Below are the code and all the weights of a small trained network. Each question names an input and a class and asks about switching units off, where a switched-off unit gives its printed mean instead of its output.

import numpy as np


def w(rows, s, z=0):
    codes = np.array(rows[::2]) - 128.0
    scale = np.full(codes.shape[1], s)
    scale[-1] = z or s
    return codes * scale


def norm(h):
    return h / np.sqrt((h * h).mean(-1, keepdims=True) + 1e-5)


def f(y):
    return np.maximum(y, 0)


def log_softmax(a):
    a = a - a.max(-1, keepdims=True)
    return a - np.log(np.exp(a).sum(-1, keepdims=True))


def net(x, mask):
    res = np.array(x, float).reshape(1, 8) / 4 @ E
    u = 0
    for l in range(2):
        y = f(norm(res) @ A[l][:, :-1].T + A[l][:, -1])
        res = res + np.where(mask[u : u + 10], y, B[l][:, -1]) @ B[l][:, :-1]
        u += 10
    return log_softmax(norm(res)[-1] @ U[:, :-1].T + U[:, -1])


A, B = {}, {}
E = w([
[126,90,151],'x0',
[128,100,144],'x1',
[102,198,243],'x2',
[2,155,110],'x3',
[125,141,123],'x4',
[120,73,159],'x5',
[113,71,158],'x6',
[132,102,143],'x7',
],0.0086)
A[0] = w([
[142,102,96,3],'0.n0',
[132,71,138,31],'0.n1',
[134,126,143,88],'0.n2',
[165,118,140,77],'0.n3',
[212,109,88,77],'0.n4',
[155,70,7,8],'0.n5',
[53,144,75,115],'0.n6',
[147,91,122,108],'0.n7',
[110,87,170,111],'0.n8',
[200,113,137,13],'0.n9',
],0.017,0.0033)
B[0] = w([
[128,141,175,152],'0.n0',
[182,161,103,162],'0.n1',
[119,132,135,136],'0.n2',
[114,99,141,155],'0.n3',
[123,80,56,207],'0.n4',
[168,153,250,254],'0.n5',
[123,96,70,215],'0.n6',
[115,166,106,166],'0.n7',
[153,169,72,178],'0.n8',
[69,63,120,175],'0.n9',
],0.024,0.0079)
A[1] = w([
[100,62,111,67],'1.n0',
[89,42,109,5],'1.n1',
[120,116,59,142],'1.n2',
[32,22,93,68],'1.n3',
[121,188,252,192],'1.n4',
[103,111,218,83],'1.n5',
[35,127,177,189],'1.n6',
[163,155,100,90],'1.n7',
[105,127,123,72],'1.n8',
[159,195,68,143],'1.n9',
],0.013,0.0025)
B[1] = w([
[145,120,39,174],'1.n0',
[178,127,20,181],'1.n1',
[189,136,157,191],'1.n2',
[208,53,32,217],'1.n3',
[231,150,253,253],'1.n4',
[174,118,208,187],'1.n5',
[161,42,255,167],'1.n6',
[176,144,128,149],'1.n7',
[125,91,122,134],'1.n8',
[221,72,152,185],'1.n9',
],0.014,0.0077)
U = w([
[168,125,99,226],'0',
[162,135,105,196],'1',
[92,162,224,144],'2',
[193,165,79,1],'3',
[174,191,73,81],'4',
[2,20,30,97],'5',
],0.0088,0.0021)

Each question gives the input, the list of numbers given to net, and the class t.
The units are the neurons (one row each of A and B). Each row of codes is followed by its name. A weight is (code - 128) times the scale printed after its matrix; where a second scale follows, it is the last column's (A, B and U).
mask holds one flag per neuron, layer by layer. A switched-off neuron (its flag False) gives its mean, the last column of its row in B, instead of its output. The means were averaged over made-up inputs and are rounded, as every weight is.
A unit's drop is (log p(t) with every unit on - log p(t) with that unit switched off) / (log p(t) with every unit on - log p(t) with every unit switched off).
The circuit of an input: a set's keep is (log p(t) with only the set's units on - log p(t) with every unit switched off) / (log p(t) with every unit on - log p(t) with every unit switched off). Starting from the 12 units with the biggest drops (on a tie, the unit counted first), units are removed one at a time, each time the one whose removal leaves the highest keep (on an exact tie, the one counted first), for as long as the keep stays at least 0.8.
circuit, biggest first: the units of the circuit, biggest drop first
top k neurons: the k neurons with the biggest drops, biggest first
top k neurons in layer l: the k neurons of layer l with the biggest drops, biggest first
drop of u: that unit's drop, to one decimal
input [-4,-5,2,8,-6,7,3,4], class 5: circuit, biggest first	0.n5
input [-6,-3,-5,-8,2,-1,3,1], class 5: circuit, biggest first	0.n4; 0.n9
input [-2,-6,-8,-6,1,-7,6,-4], class 2: top 2 neurons	0.n5; 0.n6
input [4,3,5,-8,5,5,-3,-2], class 5: circuit, biggest first	0.n5; 0.n9; 1.n4
input [0,-2,1,6,-2,-3,0,-3], class 5: circuit, biggest first	1.n4; 0.n5
input [1,7,3,-8,6,-7,1,-6], class 5: circuit, biggest first	0.n9; 1.n4; 0.n5
input [-5,-2,-5,-8,1,-2,1,0], class 5: circuit, biggest first	0.n4; 0.n9
input [1,0,3,8,2,-1,-7,1], class 5: top 3 neurons	0.n5; 1.n4; 0.n6
input [-3,2,-7,7,5,-3,6,6], class 2: top 2 neurons	0.n5; 0.n4
input [-8,5,-8,-8,1,-4,7,-6], class 2: top 3 neurons	0.n5; 0.n6; 0.n0
input [1,-8,-8,-6,-3,7,1,-1], class 2: top 4 neurons	0.n5; 0.n6; 0.n0; 1.n3
input [-2,-2,-6,1,-3,-5,-8,-2], class 2: top 3 neurons in layer 0	0.n5; 0.n8; 0.n1
input [5,-2,-4,7,6,-6,6,-5], class 5: top 2 neurons	0.n6; 1.n4
input [1,2,-7,-5,-4,1,-7,1], class 2: drop of 0.n0	0.2
input [-1,-3,-8,-5,-6,-8,4,-3], class 2: drop of 0.n5	1.5
input [3,0,-8,4,5,-8,3,-4], class 2: drop of 0.n5	1.3
